Below are the code and all the weights of a small trained network. Each question names an input and a target symbol and asks about switching units off, where a switched-off unit gives its printed mean instead of its output.

import numpy as np


def w(rows, s, z=0):
    codes = np.array(rows[::2]) - 128.0
    scale = np.full(codes.shape[1], s)
    scale[-1] = z or s
    return codes * scale


def norm(h):
    return h / np.sqrt((h * h).mean(-1, keepdims=True) + 1e-5)


def f(y):
    return y / 2 * (1 + np.tanh(0.7978845608 * (y + 0.044715 * y**3)))


def softmax(a):
    e = np.exp(a - a.max(-1, keepdims=True))
    return e / e.sum(-1, keepdims=True)


def log_softmax(a):
    a = a - a.max(-1, keepdims=True)
    return a - np.log(np.exp(a).sum(-1, keepdims=True))


def net(x, mask):
    ids = ['ΔΠΦαβγζηθλμξστψω'.index(c) for c in x.split()]
    T = len(ids)
    res = E[ids] + P[:T]
    u = 0
    for l in range(2):
        r = norm(res)
        for j in range(2):
            rows = slice(2 * j, 2 * j + 2)
            q, k, v = (r @ M[l][rows].T for M in (Q, K, V))
            z = softmax(np.where(np.tri(T) > 0, q @ k.T / 2**0.5, -1e9)) @ v
            o = O[l][rows]
            res = res + np.where(mask[u + j], z, o[:, -1]) @ o[:, :-1]
        u += 2
        y = f(norm(res) @ A[l][:, :-1].T + A[l][:, -1])
        res = res + np.where(mask[u : u + 4], y, B[l][:, -1]) @ B[l][:, :-1]
        u += 4
    return log_softmax(norm(res)[-1] @ U[:, :-1].T + U[:, -1])


Q, K, V, O, A, B = {}, {}, {}, {}, {}, {}
E = w([
[92,139,204,133],'Δ',
[167,5,103,97],'Π',
[141,44,30,229],'Φ',
[163,115,206,185],'α',
[164,67,64,152],'β',
[154,121,180,167],'γ',
[115,170,141,169],'ζ',
[103,148,65,211],'η',
[182,58,8,115],'θ',
[100,150,75,180],'λ',
[75,118,115,201],'μ',
[65,176,156,144],'ξ',
[38,127,133,197],'σ',
[132,167,244,71],'τ',
[116,136,64,214],'ψ',
[118,151,100,98],'ω',
],0.016)
P = w([
[199,145,90,181],'0',
[122,136,153,200],'1',
[130,78,155,137],'2',
[53,136,71,85],'3',
[166,123,197,237],'4',
[180,40,161,109],'5',
[96,168,92,105],'6',
[194,108,157,171],'7',
[249,134,145,137],'8',
[123,182,81,145],'9',
],0.013)
Q[0] = w([
[233,60,171,242],'0.h1',
[103,129,82,137],'0.h1',
[179,236,83,149],'0.h2',
[225,144,112,250],'0.h2',
],0.017)
K[0] = w([
[72,140,133,239],'0.h1',
[195,130,154,116],'0.h1',
[159,163,132,85],'0.h2',
[251,135,103,179],'0.h2',
],0.023)
V[0] = w([
[197,138,102,23],'0.h1',
[144,115,134,120],'0.h1',
[184,149,116,53],'0.h2',
[115,7,170,123],'0.h2',
],0.019)
O[0] = w([
[171,136,5,127,2],'0.h1',
[135,132,98,159,119],'0.h1',
[173,48,62,161,95],'0.h2',
[174,199,221,126,110],'0.h2',
],0.011,0.018)
A[0] = w([
[248,59,156,3,205],'0.n1',
[102,212,32,103,237],'0.n2',
[61,214,77,208,5],'0.n3',
[86,52,169,73,169],'0.n4',
],0.02,0.0024)
B[0] = w([
[52,252,207,144,154],'0.n1',
[124,166,60,66,182],'0.n2',
[143,24,224,62,167],'0.n3',
[63,189,150,146,244],'0.n4',
],0.024,0.011)
Q[1] = w([
[251,229,195,183],'1.h1',
[203,186,222,171],'1.h1',
[66,171,92,161],'1.h2',
[122,85,117,201],'1.h2',
],0.015)
K[1] = w([
[202,41,123,143],'1.h1',
[247,153,90,198],'1.h1',
[118,113,67,124],'1.h2',
[128,164,143,195],'1.h2',
],0.015)
V[1] = w([
[3,175,152,41],'1.h1',
[187,114,181,114],'1.h1',
[192,205,158,141],'1.h2',
[19,119,118,92],'1.h2',
],0.03)
O[1] = w([
[254,228,115,33,237],'1.h1',
[118,183,108,176,167],'1.h1',
[206,188,212,134,127],'1.h2',
[20,163,112,93,247],'1.h2',
],0.019,0.014)
A[1] = w([
[229,65,146,215,88],'1.n1',
[163,50,237,44,4],'1.n2',
[139,219,204,182,155],'1.n3',
[98,243,148,7,131],'1.n4',
],0.019,0.0039)
B[1] = w([
[174,131,74,107,132],'1.n1',
[123,96,222,62,142],'1.n2',
[208,171,102,47,193],'1.n3',
[2,58,148,162,251],'1.n4',
],0.022,0.028)
U = w([
[166,119,140,88,97],'Δ',
[227,138,143,133,231],'Π',
[146,194,136,159,141],'Φ',
[143,125,162,214,215],'α',
[159,47,160,67,162],'β',
[114,11,122,178,194],'γ',
[148,118,2,64,254],'ζ',
[95,97,95,80,64],'η',
[136,45,158,76,109],'θ',
[90,102,82,79,69],'λ',
[144,104,147,83,105],'μ',
[119,166,82,86,92],'ξ',
[159,151,126,97,63],'σ',
[131,96,136,77,82],'τ',
[95,110,113,92,30],'ψ',
[87,82,48,105,122],'ω',
],0.0096,0.0054)

Each question gives the input, a string of symbols that net reads in full, and the target symbol t.
The units are the heads (2 rows each of Q, K, V and O) and the neurons (one row each of A and B). Each row of codes is followed by its name. A weight is (code - 128) times the scale printed after its matrix; where a second scale follows, it is the last column's (O, A, B and U).
mask holds one flag per unit, layer by layer, with each layer's heads first. A switched-off unit (its flag False) gives its mean, the last column of its rows in O or B, instead of its output. The means were averaged over made-up inputs and are rounded, as every weight is.
A unit's drop is (log p(t) with every unit on - log p(t) with that unit switched off) / (log p(t) with every unit on - log p(t) with every unit switched off).
The circuit of an input: a set's keep is (log p(t) with only the set's units on - log p(t) with every unit switched off) / (log p(t) with every unit on - log p(t) with every unit switched off). Starting from all 12 units, units are removed one at a time, each time the one whose removal leaves the highest keep (on an exact tie, the one counted first), for as long as the keep stays at least 0.8.
units of the circuit, in order: the units of the circuit, biggest drop first
unit that matters most: the unit with the biggest drop
k most important neurons: the k neurons with the biggest drops, biggest first
k most important neurons of layer l: the k neurons of layer l with the biggest drops, biggest first
which heads matter: for each layer, one digit per head in row order, 1 if its drop is at least 0.15 and else 0, layers parted by /
drop of u: that unit's drop, to one decimal
input Φ τ α β α α ξ λ ω λ, target ζ: units of the circuit, in order : (0.h1, 0.h2)
input α ζ ω θ β α η Δ η ω, target ζ: 2 most important neurons of layer 0 : (0.n2, 0.n4)
input γ τ ω ζ, target ζ: which heads matter : 10 / 10
input λ β ω ξ, target ζ: most important neuron of layer 0 : (0.n2)
input θ ω ω η, target ζ: units of the circuit, in order : (0.h1, 0.n4)
input α β τ θ μ, target α: 4 most important neurons : (0.n4, 0.n1, 0.n2, 0.n3)
input Π Φ γ α ψ, target Π: 2 most important neurons of layer 1 : (1.n4, 1.n3)
input β γ β β, target ζ: which heads matter : 10 / 10
input β ω Φ ω β α γ Φ ω Δ, target ζ: units of the circuit, in order : (0.h1, 0.n2)
input α Φ α Φ γ, target α: 4 most important neurons : (0.n4, 0.n1, 0.n2, 1.n4)
input ω ω γ η, target ζ: units of the circuit, in order : (0.h1, 0.h2, 1.h1)
input λ ζ γ α γ α θ β ω τ, target ζ: units of the circuit, in order : (0.h1, 0.n2)
input α ω Φ α β, target α: 3 most important neurons : (0.n4, 0.n1, 0.n2)
input Φ ω λ Π μ τ ω ω τ ψ, target ζ: which heads matter : 11 / 10
input Φ ω ω ζ, target ζ: unit that matters most : 0.h1
input α ω γ ψ ζ, target α: 4 most important neurons : (0.n4, 0.n1, 0.n2, 1.n4)
input γ β Π η Φ, target γ: 3 most important neurons of layer 0 : (0.n1, 0.n4, 0.n3)
input Π γ α Δ ψ, target Π: 2 most important neurons : (0.n1, 0.n4)
input α α σ α γ, target α: 4 most important neurons : (0.n4, 0.n1, 0.n2, 0.n3)
input α ω Φ β α, target α: 4 most important neurons : (0.n4, 0.n1, 0.n2, 1.n4)
input ζ α β ω, target ζ: 3 most important neurons of layer 0 : (0.n4, 0.n2, 0.n1)
input α Φ β ω Φ, target α: drop of 0.n3 : 0.3
